Below are the code and all the weights of a small trained network. Each question names an input and a class and asks about switching units off, where a switched-off unit gives its printed mean instead of its output.

import numpy as np


def w(rows, s, z=0):
    codes = np.array(rows[::2]) - 128.0
    scale = np.full(codes.shape[1], s)
    scale[-1] = z or s
    return codes * scale


def norm(h):
    return h / np.sqrt((h * h).mean(-1, keepdims=True) + 1e-5)


def f(y):
    return np.maximum(y, 0)


def log_softmax(a):
    a = a - a.max(-1, keepdims=True)
    return a - np.log(np.exp(a).sum(-1, keepdims=True))


def net(x, mask):
    res = np.array(x, float).reshape(1, 6) / 4 @ E
    u = 0
    for l in range(2):
        y = f(norm(res) @ A[l][:, :-1].T + A[l][:, -1])
        res = res + np.where(mask[u : u + 6], y, B[l][:, -1]) @ B[l][:, :-1]
        u += 6
    return log_softmax(norm(res)[-1] @ U[:, :-1].T + U[:, -1])


A, B = {}, {}
E = w([
[190,122,146,183,143,59,125,93,160,81,97],'x0',
[195,136,110,124,89,81,192,188,28,198,143],'x1',
[2,55,207,221,137,95,212,139,63,127,181],'x2',
[79,118,187,138,77,45,93,97,192,183,88],'x3',
[82,75,96,174,153,152,67,70,119,193,93],'x4',
[151,65,140,77,116,201,157,99,19,57,44],'x5',
],0.0062)
A[0] = w([
[59,47,133,20,121,95,201,53,130,28,98,74],'L0N0',
[125,151,153,151,94,115,120,102,97,197,120,143],'L0N1',
[58,148,80,120,126,167,23,84,33,164,138,5],'L0N2',
[130,126,151,191,140,122,152,51,159,185,91,55],'L0N3',
[203,158,32,58,152,78,165,208,58,253,137,54],'L0N4',
[73,134,105,129,204,99,165,122,58,106,163,136],'L0N5',
],0.0065,0.003)
B[0] = w([
[169,81,151,160,87,135,146,225,110,71,52,203],'L0N0',
[167,93,65,93,131,140,94,116,116,25,118,173],'L0N1',
[37,102,3,94,174,223,89,180,209,170,186,179],'L0N2',
[165,136,39,111,214,47,138,134,107,104,129,164],'L0N3',
[174,186,70,1,64,78,187,177,92,133,200,253],'L0N4',
[137,152,216,62,140,131,136,89,148,205,118,191],'L0N5',
],0.0084,0.0059)
A[1] = w([
[62,177,169,120,153,110,158,157,127,120,210,27],'L1N0',
[59,103,108,101,172,254,121,108,128,113,97,97],'L1N1',
[150,51,104,150,96,141,178,175,236,159,222,146],'L1N2',
[207,132,189,121,192,215,100,62,149,65,141,52],'L1N3',
[211,90,81,131,163,10,145,136,128,201,110,251],'L1N4',
[147,207,82,113,125,164,112,82,248,149,133,211],'L1N5',
],0.0069,0.0025)
B[1] = w([
[190,133,181,174,77,135,98,144,155,179,212,171],'L1N0',
[116,112,5,169,200,150,169,152,202,166,155,199],'L1N1',
[117,151,179,118,147,169,87,191,94,106,145,203],'L1N2',
[254,162,151,170,159,87,166,179,245,179,104,167],'L1N3',
[59,160,125,130,148,139,86,43,77,119,132,253],'L1N4',
[118,79,144,148,57,131,153,77,93,139,93,247],'L1N5',
],0.0099,0.0067)
U = w([
[140,201,105,1,74,148,140,131,57,139,172,196],'0',
[30,137,115,148,159,67,72,71,117,131,139,194],'1',
[55,55,43,124,168,212,139,145,171,172,140,110],'2',
[101,63,178,125,105,140,162,181,105,93,46,248],'3',
[108,138,211,165,85,149,123,154,152,169,191,82],'4',
[183,120,122,149,189,169,186,180,174,117,89,77],'5',
[134,100,180,122,134,136,171,99,87,160,105,15],'6',
[167,149,145,109,67,130,102,61,181,153,45,91],'7',
],0.015,0.0014)

Each question gives the input, the list of numbers given to net, and the class t.
The units are the neurons (one row each of A and B). Each row of codes is followed by its name. A weight is (code - 128) times the scale printed after its matrix; where a second scale follows, it is the last column's (A, B and U).
mask holds one flag per neuron, layer by layer. A switched-off neuron (its flag False) gives its mean, the last column of its row in B, instead of its output. The means were averaged over made-up inputs and are rounded, as every weight is.
A unit's drop is (log p(t) with every unit on - log p(t) with that unit switched off) / (log p(t) with every unit on - log p(t) with every unit switched off).
The circuit of an input: a set's keep is (log p(t) with only the set's units on - log p(t) with every unit switched off) / (log p(t) with every unit on - log p(t) with every unit switched off). Starting from all 12 units, units are removed one at a time, each time the one whose removal leaves the highest keep (on an exact tie, the one counted first), for as long as the keep stays at least 0.8.
units of the circuit, in order: the units of the circuit, biggest drop first
top k neurons: the k neurons with the biggest drops, biggest first
k most important neurons of layer l: the k neurons of layer l with the biggest drops, biggest first
drop when u is switched off: that unit's drop, to one decimal
input [6,-6,1,4,5,7], class 3: units of the circuit, in order -> L0N0
input [-5,-2,-5,3,-1,2], class 2: top 2 neurons -> L1N1, L0N4
input [2,4,6,-3,-8,4], class 3: 4 most important neurons of layer 0 -> L0N0, L0N4, L0N3, L0N2
input [-3,7,1,4,8,-5], class 0: top 2 neurons -> L0N4, L1N1
input [-4,-8,-5,3,-1,8], class 5: top 2 neurons -> L1N3, L0N0
input [-6,-1,7,-6,-6,-5], class 4: top 2 neurons -> L1N0, L0N4
input [-4,4,8,8,8,7], class 2: units of the circuit, in order -> L0N2, L1N1
input [-1,-4,6,-8,1,-3], class 4: top 2 neurons -> L1N0, L0N5
input [4,-6,1,1,-1,3], class 5: top 2 neurons -> L0N4, L1N5
input [8,1,7,8,-5,-1], class 1: top 2 neurons -> L1N4, L0N3
input [7,-1,-6,4,2,-6], class 1: 2 most important neurons of layer 1 -> L1N4, L1N3
input [6,0,-2,-3,5,4], class 5: 2 most important neurons of layer 1 -> L1N3, L1N5
input [2,-5,4,3,2,4], class 3: 2 most important neurons of layer 0 -> L0N0, L0N2
input [0,-6,4,-7,-7,-5], class 4: units of the circuit, in order -> L1N0
input [8,-3,2,-5,-7,-6], class 4: drop when L1N0 is switched off -> 0.1
input [-5,-8,-2,-2,-5,8], class 5: drop when L1N3 is switched off -> 0.1
input [-5,2,-2,4,3,8], class 2: drop when L0N2 is switched off -> 0.1
input [-5,-8,-2,7,-4,7], class 3: drop when L1N5 is switched off -> -0.1
